Here is a tiny trained network, its code and every weight. The questions are about switching its units off for an input and a class, where a switched-off unit gives its printed mean instead of its output.

import numpy as np


def w(rows, s, z=0):
    codes = np.array(rows[::2]) - 128.0
    scale = np.full(codes.shape[1], s)
    scale[-1] = z or s
    return codes * scale


def norm(h):
    return h / np.sqrt((h * h).mean(-1, keepdims=True) + 1e-5)


def f(y):
    return np.maximum(y, 0)


def log_softmax(a):
    a = a - a.max(-1, keepdims=True)
    return a - np.log(np.exp(a).sum(-1, keepdims=True))


def net(x, mask):
    res = np.array(x, float).reshape(1, 4) / 4 @ E
    u = 0
    for l in range(3):
        y = f(norm(res) @ A[l][:, :-1].T + A[l][:, -1])
        res = res + np.where(mask[u : u + 7], y, B[l][:, -1]) @ B[l][:, :-1]
        u += 7
    return log_softmax(norm(res)[-1] @ U[:, :-1].T + U[:, -1])


A, B = {}, {}
E = w([
[186,109,183,160,72,114,90],'x0',
[71,163,172,255,122,122,159],'x1',
[163,155,77,172,92,126,122],'x2',
[109,142,131,89,75,108,123],'x3',
],0.0087)
A[0] = w([
[71,68,225,66,171,107,185,108],'0.n1',
[122,164,196,82,1,5,125,121],'0.n2',
[20,235,91,77,58,80,103,74],'0.n3',
[109,136,35,110,190,41,186,2],'0.n4',
[155,183,28,157,97,193,160,83],'0.n5',
[175,78,106,224,222,193,120,99],'0.n6',
[185,159,25,158,57,83,168,28],'0.n7',
],0.0069,0.0028)
B[0] = w([
[115,214,124,92,124,67,65,235],'0.n1',
[181,168,141,140,141,207,130,253],'0.n2',
[227,174,141,116,140,253,195,214],'0.n3',
[47,95,19,174,140,191,209,181],'0.n4',
[82,180,167,59,203,49,63,189],'0.n5',
[155,158,187,53,183,224,115,211],'0.n6',
[68,181,218,79,168,60,69,188],'0.n7',
],0.007,0.005)
A[1] = w([
[188,104,172,200,87,2,60,29],'1.n1',
[53,153,113,186,121,107,223,167],'1.n2',
[132,99,205,127,98,91,108,14],'1.n3',
[205,86,72,72,132,46,152,254],'1.n4',
[84,129,189,180,104,164,173,154],'1.n5',
[94,190,130,107,132,62,99,76],'1.n6',
[95,131,231,216,114,90,189,169],'1.n7',
],0.0092,0.002)
B[1] = w([
[54,97,136,163,163,185,133,185],'1.n1',
[121,137,20,114,91,116,59,222],'1.n2',
[91,44,130,148,119,143,104,163],'1.n3',
[113,130,77,201,160,52,90,223],'1.n4',
[223,97,74,112,105,120,106,235],'1.n5',
[39,106,254,155,77,96,202,197],'1.n6',
[166,121,108,61,141,57,77,254],'1.n7',
],0.0092,0.005)
A[2] = w([
[83,156,103,141,113,145,139,37],'2.n1',
[187,41,213,176,102,164,99,139],'2.n2',
[104,135,150,113,165,168,148,160],'2.n3',
[144,183,143,187,160,47,119,33],'2.n4',
[97,81,202,110,122,62,194,1],'2.n5',
[171,145,131,112,246,156,137,108],'2.n6',
[155,86,175,115,191,153,115,172],'2.n7',
],0.011,0.0009)
B[2] = w([
[83,10,228,131,168,241,250,160],'2.n1',
[45,134,29,134,230,192,253,231],'2.n2',
[147,96,142,241,57,236,114,182],'2.n3',
[77,97,125,30,23,32,140,199],'2.n4',
[100,19,186,253,32,24,219,161],'2.n5',
[237,160,223,230,3,111,79,255],'2.n6',
[64,237,129,65,53,156,151,211],'2.n7',
],0.0055,0.0061)
U = w([
[203,85,18,80,139,10,57,181],'0',
[70,111,49,116,210,221,144,173],'1',
[228,184,190,81,90,199,93,130],'2',
[48,127,206,109,124,80,107,126],'3',
[198,117,163,141,83,134,187,2],'4',
],0.012,0.0022)

Each question gives the input, the list of numbers given to net, and the class t.
The units are the neurons (one row each of A and B). Each row of codes is followed by its name. A weight is (code - 128) times the scale printed after its matrix; where a second scale follows, it is the last column's (A, B and U).
mask holds one flag per neuron, layer by layer. A switched-off neuron (its flag False) gives its mean, the last column of its row in B, instead of its output. The means were averaged over made-up inputs and are rounded, as every weight is.
A unit's drop is (log p(t) with every unit on - log p(t) with that unit switched off) / (log p(t) with every unit on - log p(t) with every unit switched off).
The circuit of an input: a set's keep is (log p(t) with only the set's units on - log p(t) with every unit switched off) / (log p(t) with every unit on - log p(t) with every unit switched off). Starting from the 12 units with the biggest drops (on a tie, the unit counted first), units are removed one at a time, each time the one whose removal leaves the highest keep (on an exact tie, the one counted first), for as long as the keep stays at least 0.8.
units of the circuit, in order: the units of the circuit, biggest drop first
unit that matters most: the unit with the biggest drop
k most important neurons: the k neurons with the biggest drops, biggest first
k most important neurons of layer l: the k neurons of layer l with the biggest drops, biggest first
input [8,-7,-6,-4], class 1: 3 most important neurons of layer 1 : [1.n7 1.n3 1.n1]
input [-1,-3,7,-5], class 3: units of the circuit, in order : [0.n5 0.n7 1.n6]
input [-5,-5,-7,3], class 3: 2 most important neurons : [0.n1 1.n6]
input [8,1,-4,3], class 1: unit that matters most : 2.n2
input [-5,5,-2,-3], class 0: 2 most important neurons : [1.n2 1.n5]
input [-5,-4,7,0], class 3: 3 most important neurons : [0.n5 0.n7 1.n6]
input [-5,4,6,-5], class 3: units of the circuit, in order : [0.n5 1.n6]
input [8,8,-1,5], class 0: units of the circuit, in order : [1.n7 1.n5]
input [3,6,7,1], class 3: 4 most important neurons : [0.n7 0.n5 1.n6 1.n1]
input [-3,6,6,-8], class 2: units of the circuit, in order : [0.n6 2.n6]
input [-7,0,3,-8], class 2: 2 most important neurons of layer 2 : [2.n6 2.n2]
input [6,4,3,-2], class 1: units of the circuit, in order : [2.n2 1.n1]
input [-4,-6,8,5], class 3: 4 most important neurons : [0.n7 0.n5 1.n6 1.n5]
input [-1,3,7,6], class 3: units of the circuit, in order : [0.n7]
input [2,4,4,4], class 0: 2 most important neurons of layer 0 : [0.n1 0.n6]
input [5,4,1,3], class 1: 4 most important neurons : [1.n1 2.n2 0.n4 1.n4]
input [4,8,8,4], class 0: 3 most important neurons : [1.n7 1.n5 0.n1]
input [1,-2,7,-8], class 2: 2 most important neurons : [0.n6 0.n1]
input [-1,-6,-7,2], class 3: 2 most important neurons : [1.n6 0.n1]
input [-2,2,-5,-5], class 2: most important neuron of layer 1 : [1.n4]
input [8,-5,-7,4], class 1: 2 most important neurons : [2.n2 0.n2]
input [8,-5,5,-7], class 1: 3 most important neurons : [2.n2 1.n1 0.n3]
input [2,-2,2,0], class 4: 2 most important neurons : [1.n6 2.n5]
input [-1,3,8,6], class 3: 2 most important neurons : [0.n7 0.n5]
input [-5,3,7,-1], class 3: units of the circuit, in order : [0.n5 1.n6]
input [7,2,-1,-5], class 1: 2 most important neurons : [2.n2 0.n3]
input [-3,-1,-4,5], class 2: most important neuron of layer 0 : [0.n3]
input [0,0,8,5], class 3: 3 most important neurons : [0.n7 1.n6 0.n5]
input [2,8,-8,-2], class 0: 3 most important neurons of layer 1 : [1.n7 1.n5 1.n2]
